Each row has a name. Each question is about the rows just above it.

Columns, left to right: Q F Y C K R Z L T
Z_722: [8,-37,10,13,13,51,12,-13,-23]
Z_6: [-57,42,14,42,39,-34,-55,11,-45]
Z_706: [8,-37,10,13,59,45,-12,31,-31]
Z_770: [8,-37,10,13,59,20,-8,46,50]
Which column holds [-34,45] top down?  R
Which column holds [8,-57,8] top down?  Q
[51,-34] is in which column, read top down?  R
[42,-37,-37] is in which column, read top down?  F
Which column holds [8,8] top down?  Q

Columns, left to right: M W S X J U A P
Z_71: [5,-2,-31,-23,11,-14,-20,18]
Z_275: [-13,-13,10,6,2,8,16,-14]
Z_855: [4,-30,11,26,-6,25,18,-31]
Z_340: [13,-13,-29,-15,0,-17,-24,-11]
Z_735: [37,15,-20,-2,19,-5,-22,26]
Z_894: [-17,-24,-12,-3,-43,2,-9,-26]
Z_28: [-19,-13,19,21,-32,30,20,-10]
Which column holds [-31,10] top down?  S
[-20,-12,19] is in which column, read top down?  S
Which column holds this, read top down? [18,-24,-22]  A
Which column holds this, read top down? [10,11,-29,-20]  S
Which column holds [6,26,-15,-2] top down?  X
[-14,-31,-11,26,-26] is in which column, read top down?  P
Which column holds this, read top down? [16,18,-24,-22]  A

Columns, left to right: G N E V B D H
Z_782: [-11,39,19,-8,-17,24,-4]
Z_752: [-12,-16,15,-22,-1,-20,-2]
Z_116: [-1,-2,5,5,-4,5,17]
Z_744: [-42,-2,-8,-16,3,33,13]
Z_681: [12,-8,-12,12,0,-9,-4]
Z_392: [26,36,-10,-21,-4,-3,-5]
Z_524: [24,35,25,22,12,16,48]
Z_849: [33,10,-6,-6,22,3,-16]
[-3,16,3] is in which column, read top down?  D
Which column holds this, read top down? [-4,-5,48]  H
[-8,-22,5,-16,12] is in which column, read top down?  V

Columns, left to right: moruz Vok bes Ruz Kubel fefud Rodu
Z_567: [25,-28,23,47,30,-16,17]
Z_522: [57,-39,34,31,-22,17,10]
Z_785: [-18,47,-3,15,26,-17,-5]
Z_649: [37,-17,-14,12,10,7,28]
Z_628: [37,-17,-14,12,10,7,8]
Z_356: [10,-22,16,40,36,-14,25]
Which column holds this, read top down? [37,10]  moruz
[30,-22,26,10,10] is in which column, read top down?  Kubel
Which column holds this, read top down? [-39,47,-17,-17,-22]  Vok

Columns, left to right: nus Lupa Fek bona tis nomo Dob Bep
Z_436: [-1,-2,11,25,-7,2,-2,-1]
Z_143: [-7,6,28,4,-21,7,8,0]
Z_206: [17,-33,-7,19,14,3,12,-9]
Z_909: [-8,33,14,7,-21,-10,5,-7]
Z_906: [-6,-25,36,19,41,6,0,0]
Z_772: [-12,1,-43,27,-9,-1,-5,-1]
Z_800: [3,-6,5,-12,-13,-11,0,-6]
Z_599: [-5,-33,-7,19,14,3,12,-9]
Which column holds [0,-9,-7,0] top down?  Bep
Which column holds [-2,6,-33,33,-25,1,-6] top down?  Lupa
[-9,-7,0,-1,-6] is in which column, read top down?  Bep
[36,-43] is in which column, read top down?  Fek
[17,-8,-6,-12,3,-5] is in which column, read top down?  nus
[7,19] is in which column, read top down?  bona

Columns, left to right: Vug tuv gemo dotab Dof bafif porov
Z_96: [-21,46,8,-3,13,0,-36]
Z_739: [-21,46,8,-11,26,3,-21]
Z_888: [16,-4,2,-8,-2,21,1]
Z_274: [7,-1,-8,-5,-12,-12,7]
Z_898: [3,-13,2,4,-1,-19,-6]
Z_900: [-2,-1,-2,-1,-3,0,-2]
Z_973: [17,2,-7,9,1,37,15]
Z_210: [-26,24,10,-4,14,9,-21]
Z_657: [17,-6,-16,-3,-16,-28,13]
Z_856: [29,-7,3,-7,-1,36,9]
Z_457: [-6,-4,15,0,-11,12,2]
Which column holds [-1,9,-4] top down?  dotab
Which column holds [7,3,-2,17,-26] top down?  Vug

